Below is a small trained network, with its code and all its weights. Each question gives an input and a class and asks what happens when units are switched off, that is, made to give their printed mean instead of their output.

import numpy as np


def w(rows, s, z=0):
    codes = np.array(rows[::2]) - 128.0
    scale = np.full(codes.shape[1], s)
    scale[-1] = z or s
    return codes * scale


def f(y):
    return y / 2 * (1 + np.tanh(0.7978845608 * (y + 0.044715 * y**3)))


def log_softmax(a):
    a = a - a.max(-1, keepdims=True)
    return a - np.log(np.exp(a).sum(-1, keepdims=True))


def net(x, mask):
    res = np.array(x, float).reshape(1, 6) / 4 @ E
    y = f(res @ A[0][:, :-1].T + A[0][:, -1])
    res = res + np.where(mask, y, B[0][:, -1]) @ B[0][:, :-1]
    return log_softmax(res[-1] @ U[:, :-1].T + U[:, -1])


A, B = {}, {}
E = w([
[49,61,198,242],'x0',
[34,198,24,194],'x1',
[76,180,170,96],'x2',
[72,2,59,51],'x3',
[107,149,145,114],'x4',
[137,119,120,133],'x5',
],0.012)
A[0] = w([
[150,135,115,204,187],'neuron 0',
[131,116,121,67,146],'neuron 1',
[92,157,3,172,253],'neuron 2',
[101,115,156,155,165],'neuron 3',
[135,147,177,135,201],'neuron 4',
[96,97,161,166,197],'neuron 5',
[145,78,132,89,171],'neuron 6',
[95,83,129,101,196],'neuron 7',
[183,132,155,145,255],'neuron 8',
[106,130,119,97,151],'neuron 9',
[163,171,126,104,221],'neuron 10',
[85,100,101,105,112],'neuron 11',
[142,103,197,152,243],'neuron 12',
[106,141,106,176,109],'neuron 13',
[105,110,136,75,169],'neuron 14',
[106,98,113,100,189],'neuron 15',
[101,165,86,153,247],'neuron 16',
[125,134,154,78,205],'neuron 17',
],0.02,0.0067)
B[0] = w([
[67,177,194,101,191],'neuron 0',
[154,121,77,142,180],'neuron 1',
[113,180,100,135,254],'neuron 2',
[84,119,193,144,171],'neuron 3',
[127,107,166,99,181],'neuron 4',
[50,54,188,185,190],'neuron 5',
[169,89,97,135,189],'neuron 6',
[97,11,31,192,184],'neuron 7',
[163,101,166,35,196],'neuron 8',
[151,144,88,155,154],'neuron 9',
[189,142,136,72,192],'neuron 10',
[64,107,59,126,176],'neuron 11',
[101,58,183,83,206],'neuron 12',
[116,141,162,151,174],'neuron 13',
[166,98,74,151,173],'neuron 14',
[130,90,48,133,177],'neuron 15',
[128,226,135,145,202],'neuron 16',
[183,100,106,115,173],'neuron 17',
],0.011,0.025)
U = w([
[166,153,115,44,254],'0',
[196,107,61,159,177],'1',
[115,105,167,104,59],'2',
[102,65,96,151,47],'3',
[166,245,117,111,137],'4',
[82,184,5,86,84],'5',
[65,192,155,142,108],'6',
[50,140,68,208,121],'7',
],0.013,0.0039)

Each question gives the input, the list of numbers given to net, and the class t.
The units are the neurons (one row each of A and B). Each row of codes is followed by its name. A weight is (code - 128) times the scale printed after its matrix; where a second scale follows, it is the last column's (A, B and U).
mask holds one flag per neuron, in row order. A switched-off neuron (its flag False) gives its mean, the last column of its row in B, instead of its output. The means were averaged over made-up inputs and are rounded, as every weight is.
A unit's drop is (log p(t) with every unit on - log p(t) with that unit switched off) / (log p(t) with every unit on - log p(t) with every unit switched off).
The circuit of an input: a set's keep is (log p(t) with only the set's units on - log p(t) with every unit switched off) / (log p(t) with every unit on - log p(t) with every unit switched off). Starting from the 12 units with the biggest drops (on a tie, the unit counted first), units are removed one at a time, each time the one whose removal leaves the highest keep (on an exact tie, the one counted first), for as long as the keep stays at least 0.8.
circuit, biggest first: the units of the circuit, biggest drop first
unit that matters most: the unit with the biggest drop
k most important neurons: the k neurons with the biggest drops, biggest first
drop of u: that unit's drop, to one decimal
input [0,-4,2,-7,-4,-3], class 0: circuit, biggest first : neuron 8
input [-6,0,-6,-4,-6,7], class 0: 2 most important neurons : neuron 8; neuron 16
input [0,-4,5,-1,-8,6], class 0: 3 most important neurons : neuron 5; neuron 7; neuron 3
input [-1,0,-6,0,0,1], class 0: 2 most important neurons : neuron 7; neuron 16
input [-2,0,-6,-5,5,-1], class 0: 2 most important neurons : neuron 8; neuron 2
input [-2,-3,-1,0,-6,7], class 0: 3 most important neurons : neuron 7; neuron 8; neuron 5
input [0,-6,-5,-3,1,2], class 0: 4 most important neurons : neuron 5; neuron 8; neuron 7; neuron 3
input [5,0,-1,-8,-8,2], class 2: 3 most important neurons : neuron 12; neuron 8; neuron 2
input [-2,0,-2,1,-4,6], class 1: 3 most important neurons : neuron 0; neuron 11; neuron 16
input [2,1,6,5,5,7], class 7: 2 most important neurons : neuron 8; neuron 12
input [0,-2,5,0,3,-5], class 0: 2 most important neurons : neuron 5; neuron 7
input [0,-8,-3,-1,4,3], class 0: 2 most important neurons : neuron 5; neuron 8
input [-8,7,5,0,-7,-4], class 4: drop of neuron 7 : 0.3
input [-1,0,-5,-1,-2,5], class 0: unit that matters most : neuron 16
input [-5,0,-5,7,-2,-8], class 1: drop of neuron 16 : 0.2
input [6,1,-3,2,-7,-7], class 7: drop of neuron 10 : 0.1
input [0,-5,6,1,6,-5], class 1: drop of neuron 14 : 0.2
